Look-ups in named tables: a row name and a column name give one cell, copied from the table.

rumo:
	sas	ruf	volu	kizodum	ror	lopiveb	famibus	vivada	nutive	fozifu
lil	-27494	-59502	88871	94752	3978	-26534	-57098	3313	-19356	-70491
ganefa	-27043	-57760	85811	95678	4677	-26173	-54600	1074	-18688	-67814
tokuzo	32269	68698	-56196	-69834	-3960	20680	82910	3927	16606	82635
ropo	-27460	-59099	85953	93473	3971	-26017	-56356	4269	-19840	-69753
sol	19113	48025	-73842	-44587	209	17762	66856	11043	2278	63789
lufutir	-27415	-58907	86282	94331	4169	-26147	-56090	3345	-19535	-69452
femo	11190	30151	-56154	-29211	-216	12419	46750	17118	-4211	41767
rir	13597	32667	-50966	-38709	-2427	13253	47360	20691	-2661	42727
ver	-27346	-60133	94523	95494	3619	-27303	-58601	2612	-18534	-71979
ledaz	-27379	-58656	84147	93024	4072	-25726	-55644	4378	-19967	-69017

lil, volu -> 88871
lil, famibus -> -57098
ganefa, volu -> 85811
femo, sas -> 11190
ganefa, lopiveb -> -26173
sol, famibus -> 66856
femo, vivada -> 17118
sol, kizodum -> -44587
ver, volu -> 94523
femo, volu -> -56154
ledaz, lopiveb -> -25726
lil, vivada -> 3313

fepi.tsv
	leveb	ruri	mitora	roz	guz	nur	zon	rekibap	devuzi	mufalib
vibo	147	74	32	124	74	110	113	68	202	56
mut	143	132	86	121	103	88	114	124	79	136
tav	115	84	93	97	104	114	107	101	87	119
rari	101	111	109	121	80	108	107	114	114	116
zap	133	109	146	182	83	105	101	179	95	102
sesut	115	114	117	108	122	128	126	135	84	128
buzolog	110	98	69	116	92	113	118	97	151	87
gozom	115	87	103	112	105	106	119	81	84	125
dutuzef	59	110	72	76	114	106	118	86	114	103
rimo	93	102	79	89	94	119	108	142	98	80
nef	91	109	65	66	117	113	107	95	107	95
ter	68	93	92	86	102	138	123	76	77	94
vave	102	71	141	173	77	88	80	160	82	73

What is the guz of sesut in fepi?
122
What is the mufalib of vibo in fepi?
56
What is the ruri of rimo in fepi?
102
What is the guz of mut in fepi?
103
What is the zon of rari in fepi?
107
What is the roz of vibo in fepi?
124
What is the rekibap of vave in fepi?
160
What is the mufalib of sesut in fepi?
128
Row with the largest mufalib: mut

neta =
columns: fovu, diti, mukibid, diz, zedis, nepu
nam: [159, 165, 146, 121, 177, 122]
dumeg: [134, 170, 102, 162, 183, 121]
geb: [115, 150, 146, 185, 165, 150]
bisen: [194, 98, 12, 113, 98, 173]
reris: [148, 119, 131, 141, 156, 139]
miv: [167, 185, 140, 161, 187, 165]
derure: [131, 127, 124, 169, 174, 141]
vebitiz: [127, 82, 148, 106, 172, 172]
tes: [113, 166, 127, 185, 191, 145]
luzemiz: [146, 148, 200, 132, 156, 126]
mot: [132, 132, 136, 136, 174, 210]
pezeku: [64, 108, 144, 118, 164, 230]
tuv: [182, 126, 208, 169, 131, 155]

reris, fovu -> 148
nam, zedis -> 177
derure, diti -> 127
miv, mukibid -> 140
luzemiz, diz -> 132
tuv, fovu -> 182
tes, mukibid -> 127
mot, fovu -> 132
luzemiz, diti -> 148
nam, mukibid -> 146
pezeku, mukibid -> 144
dumeg, diz -> 162
luzemiz, mukibid -> 200
tuv, nepu -> 155
reris, diz -> 141
derure, diz -> 169
reris, nepu -> 139
tes, fovu -> 113
bisen, diz -> 113
bisen, diti -> 98
Which row has the largest fovu? bisen

somoti:
|  | lav | fis | simu | rab | zup | siripi |
|---|---|---|---|---|---|---|
| fakekir | -3.7 | 5.5 | -2.0 | -1.2 | -1.9 | 2.0 |
| vid | -8.0 | 3.3 | -2.6 | 2.7 | 9.1 | 6.0 |
| dafaso | 9.0 | 2.2 | -1.8 | 8.3 | -1.3 | -4.3 |
| lukez | 2.3 | 7.2 | -6.1 | 1.9 | 9.0 | -4.5 |
| viduki | 8.2 | 3.2 | -2.7 | -2.2 | -4.2 | -2.4 |

simu of viduki: -2.7
zup of lukez: 9.0
simu of lukez: -6.1
simu of fakekir: -2.0
rab of lukez: 1.9
rab of dafaso: 8.3
siripi of vid: 6.0
siripi of fakekir: 2.0
lav of lukez: 2.3
lav of fakekir: -3.7
rab of vid: 2.7
fis of viduki: 3.2
fis of dafaso: 2.2
zup of viduki: -4.2
lav of dafaso: 9.0
zup of vid: 9.1
rab of viduki: -2.2
simu of dafaso: -1.8
rab of fakekir: -1.2
Which row has the largest fis? lukez

Table ribelud
|  | nebigel | kag | surori | vafavab | nolen | vifus | kad |
|---|---|---|---|---|---|---|---|
| gudedot | 130 | 99 | 106 | 128 | 51 | 79 | 86 |
| robisu | 216 | 96 | 86 | 133 | 120 | 55 | 99 |
| nese | 148 | 109 | 109 | 135 | 76 | 33 | 66 |
| ledina | 64 | 93 | 178 | 116 | 92 | 150 | 109 |
| bip | 149 | 101 | 103 | 130 | 84 | 24 | 74 |
| kifovaf | 62 | 96 | 173 | 115 | 81 | 149 | 110 |
| rebure | 54 | 92 | 173 | 115 | 87 | 155 | 100 |
| sotogab | 145 | 104 | 110 | 126 | 79 | 29 | 74 |
| mer | 251 | 90 | 52 | 136 | 126 | 69 | 82 |
| tas | 72 | 159 | 192 | 96 | 139 | 49 | 70 |
| vesibig | 102 | 141 | 201 | 52 | 120 | 76 | 63 |
| tadi | 123 | 96 | 161 | 129 | 115 | 150 | 93 |

kag of nese = 109
vifus of sotogab = 29
nebigel of vesibig = 102
surori of mer = 52
surori of robisu = 86
surori of tas = 192
nolen of sotogab = 79
Which row has the largest kag? tas

des
fields: gevutet, niz, dimorud, vedagag, fusi, dafarad, vakor, vik, gemuno
kubupuz: [4.498, 6.567, 3.966, 7.408, 3.385, 6.645, 5.680, 9.002, 8.498]
fev: [6.731, 6.521, 5.882, 6.450, 5.839, 5.095, 1.758, 2.610, 5.886]
rali: [6.872, 7.769, 6.495, 2.071, 9.024, 0.606, 4.979, 8.535, 7.219]
mos: [4.197, 2.137, 5.766, 9.505, 5.367, 8.926, 8.155, 2.234, 2.773]
nomos: [5.442, 2.985, 6.279, 6.097, 5.638, 8.601, 4.073, 7.653, 4.582]
suzapum: [6.182, 6.621, 6.107, 6.981, 2.207, 5.969, 1.926, 2.911, 5.731]

dimorud of suzapum: 6.107
vakor of nomos: 4.073
gemuno of rali: 7.219
dimorud of nomos: 6.279
vik of nomos: 7.653
niz of kubupuz: 6.567
niz of rali: 7.769
vakor of suzapum: 1.926
vik of suzapum: 2.911
vik of kubupuz: 9.002
vedagag of mos: 9.505
dimorud of fev: 5.882
dafarad of fev: 5.095
gemuno of suzapum: 5.731
vakor of rali: 4.979
dimorud of mos: 5.766

luvido
         melume  dem  likizi  naz
vivek        63   26     130  150
fatogim     108  110     121   59
nepova       74  231      45   89

likizi of vivek: 130
naz of fatogim: 59
melume of fatogim: 108
melume of vivek: 63
dem of fatogim: 110
naz of vivek: 150
dem of vivek: 26
likizi of fatogim: 121
dem of nepova: 231
melume of nepova: 74
likizi of nepova: 45
naz of nepova: 89

Table rotaser
          bip   tef
nanini   -1.7  -2.1
vatab    -2.8  -6.1
kazifu   -8.1  -3.3
dop       4.4  -2.6
fup      -2.9  -2.6
bazilar  -5.5   1.5
debubaf   4.9  -0.2
mobube    1.6  -3.9
pizot     1.4  -0.4
gotagon  -4.7  -6.4
mulanen  -5.4  -5.5
dalu     -8.5  -7.1
gol       5.1  -3.5
zezik     4.0  -7.1

tef of bazilar is 1.5
bip of zezik is 4.0
tef of mobube is -3.9
bip of fup is -2.9
bip of vatab is -2.8
tef of fup is -2.6

mozo
fields: bes, ral, guv, lun
kufidem: [160, 181, 36, 121]
duzoza: [150, 135, 38, 132]
ved: [176, 212, 200, 143]
kodili: [141, 134, 97, 149]
bup: [119, 110, 208, 180]
megafo: [195, 162, 235, 204]
semas: [202, 182, 107, 148]

ral of semas is 182
ral of kufidem is 181
lun of kufidem is 121
bes of duzoza is 150
lun of kodili is 149
guv of duzoza is 38
lun of megafo is 204
bes of semas is 202
ral of ved is 212
bes of kufidem is 160
lun of bup is 180
lun of ved is 143
ral of duzoza is 135
lun of semas is 148
guv of megafo is 235
Which row has the largest guv? megafo

